Below is a small trained network, with its code and all its weights. Each question gives an input and a target symbol and asks what happens when units are switched off, that is, made to give their printed mean instead of their output.

import numpy as np


def w(rows, s, z=0):
    codes = np.array(rows[::2]) - 128.0
    scale = np.full(codes.shape[1], s)
    scale[-1] = z or s
    return codes * scale


def norm(h):
    return h / np.sqrt((h * h).mean(-1, keepdims=True) + 1e-5)


def f(y):
    return y / 2 * (1 + np.tanh(0.7978845608 * (y + 0.044715 * y**3)))


def softmax(a):
    e = np.exp(a - a.max(-1, keepdims=True))
    return e / e.sum(-1, keepdims=True)


def log_softmax(a):
    a = a - a.max(-1, keepdims=True)
    return a - np.log(np.exp(a).sum(-1, keepdims=True))


def net(x, mask):
    ids = ['αβγεζλπτω'.index(c) for c in x.split()]
    T = len(ids)
    res = E[ids] + P[:T]
    q, k, v = (norm(res) @ M[0].T for M in (Q, K, V))
    z = softmax(np.where(np.tri(T) > 0, q @ k.T / 4**0.5, -1e9)) @ v
    res = res + np.where(mask[0], z, O[0][:, -1]) @ O[0][:, :-1]
    y = f(norm(res) @ A[0][:, :-1].T + A[0][:, -1])
    res = res + np.where(mask[1:9], y, B[0][:, -1]) @ B[0][:, :-1]
    return log_softmax(norm(res)[-1] @ U[:, :-1].T + U[:, -1])


Q, K, V, O, A, B = {}, {}, {}, {}, {}, {}
E = w([
[242,198,72,179,24],'α',
[177,149,113,253,113],'β',
[227,140,49,36,11],'γ',
[193,65,250,145,137],'ε',
[246,146,63,155,42],'ζ',
[223,104,253,37,58],'λ',
[200,144,36,195,74],'π',
[190,59,192,151,132],'τ',
[173,27,81,164,151],'ω',
],0.0076)
P = w([
[103,110,120,146,135],'0',
[219,54,116,129,82],'1',
[131,128,109,126,176],'2',
[210,59,123,156,68],'3',
[76,122,125,145,129],'4',
[254,95,101,97,144],'5',
[116,153,109,114,192],'6',
[185,78,130,160,58],'7',
[42,128,128,153,113],'8',
[236,116,100,84,159],'9',
[119,154,109,112,202],'10',
[187,76,106,154,53],'11',
],0.016)
Q[0] = w([
[113,179,102,144,118],'H1',
[95,67,100,167,10],'H1',
[204,45,78,60,134],'H1',
[196,216,89,54,253],'H1',
],0.015)
K[0] = w([
[199,124,60,109,25],'H1',
[12,108,127,184,2],'H1',
[23,209,84,52,203],'H1',
[217,191,93,97,240],'H1',
],0.013)
V[0] = w([
[151,163,205,164,113],'H1',
[126,2,131,78,133],'H1',
[110,108,192,226,132],'H1',
[197,185,239,64,40],'H1',
],0.0097)
O[0] = w([
[247,185,114,126,155,116],'H1',
[75,177,106,107,83,95],'H1',
[169,130,112,79,212,183],'H1',
[157,197,221,160,126,1],'H1',
],0.011,0.0069)
A[0] = w([
[117,87,177,32,186,169],'N1',
[176,76,83,140,102,22],'N2',
[96,90,109,208,182,56],'N3',
[14,82,113,151,90,95],'N4',
[43,122,152,93,62,4],'N5',
[211,97,80,112,116,103],'N6',
[93,84,39,52,90,39],'N7',
[228,106,165,140,7,220],'N8',
],0.012,0.0028)
B[0] = w([
[142,142,136,175,90,154],'N1',
[149,159,204,111,110,225],'N2',
[113,194,112,149,149,171],'N3',
[157,168,86,73,113,175],'N4',
[182,139,111,8,191,130],'N5',
[82,151,150,102,76,255],'N6',
[137,147,154,194,148,236],'N7',
[87,115,95,138,197,219],'N8',
],0.016,0.0093)
U = w([
[5,114,160,114,160,123],'α',
[170,144,107,139,223,67],'β',
[127,152,128,48,158,110],'γ',
[224,113,142,122,127,139],'ε',
[96,179,176,92,70,5],'ζ',
[118,115,195,103,207,168],'λ',
[125,134,71,135,93,159],'π',
[103,89,144,185,91,157],'τ',
[79,76,69,104,173,201],'ω',
],0.02,0.0031)

Each question gives the input, a string of symbols that net reads in full, and the target symbol t.
The units are the heads (4 rows each of Q, K, V and O) and the neurons (one row each of A and B). Each row of codes is followed by its name. A weight is (code - 128) times the scale printed after its matrix; where a second scale follows, it is the last column's (O, A, B and U).
mask holds one flag per unit, heads first, then neurons. A switched-off unit (its flag False) gives its mean, the last column of its rows in O or B, instead of its output. The means were averaged over made-up inputs and are rounded, as every weight is.
A unit's drop is (log p(t) with every unit on - log p(t) with that unit switched off) / (log p(t) with every unit on - log p(t) with every unit switched off).
The circuit of an input: a set's keep is (log p(t) with only the set's units on - log p(t) with every unit switched off) / (log p(t) with every unit on - log p(t) with every unit switched off). Starting from all 9 units, units are removed one at a time, each time the one whose removal leaves the highest keep (on an exact tie, the one counted first), for as long as the keep stays at least 0.8.
circuit, biggest first: the units of the circuit, biggest drop first
most important unit: the unit with the biggest drop
k most important neurons: the k neurons with the biggest drops, biggest first
input β ζ ε τ ζ β, target γ: circuit, biggest first	N7, N6, N8
input β γ β β π, target π: 3 most important neurons	N8, N4, N5
input β β β β π π τ τ γ τ, target ζ: most important unit	N6
input ω γ τ β β ε, target ζ: circuit, biggest first	N6, H1
input π π ω ζ α τ, target π: circuit, biggest first	H1, N8
input π β ω β τ π β γ, target ζ: 2 most important neurons	N6, N7
input τ β ω β α β ζ τ α ε, target α: circuit, biggest first	H1, N8
input π β τ λ, target τ: 2 most important neurons	N7, N1
input π ζ ω π π γ ζ β γ α, target α: circuit, biggest first	H1, N8, N6
input ζ α λ α π γ ω, target ω: circuit, biggest first	H1, N6
input β λ β γ λ τ ε β α β λ β, target λ: circuit, biggest first	H1, N8, N2, N6
input ζ β ζ β λ, target λ: circuit, biggest first	H1, N6, N8
input ω ε ω β, target π: circuit, biggest first	H1, N4, N7
input τ β λ β, target ζ: circuit, biggest first	H1, N6
input τ π λ λ, target ζ: 2 most important neurons	N6, N1
input π β β ε λ ζ ζ ζ, target β: circuit, biggest first	N8, N2
input β α ζ λ ε γ λ τ λ λ, target β: 2 most important neurons	N8, N6
input β β ζ β β π β π τ β, target ε: circuit, biggest first	H1, N8, N6
input γ β α ζ τ γ τ β λ τ λ, target τ: most important unit	N1
input β π τ π β α β ε β π α γ, target ε: most important unit	H1
input τ β ω π τ β ζ τ τ, target τ: 2 most important neurons	N1, N8
input ζ γ β π α β ζ β β β π β, target ε: 2 most important neurons	N2, N6
input τ ω ζ ζ π π τ λ β π β α, target ε: 2 most important neurons	N2, N4
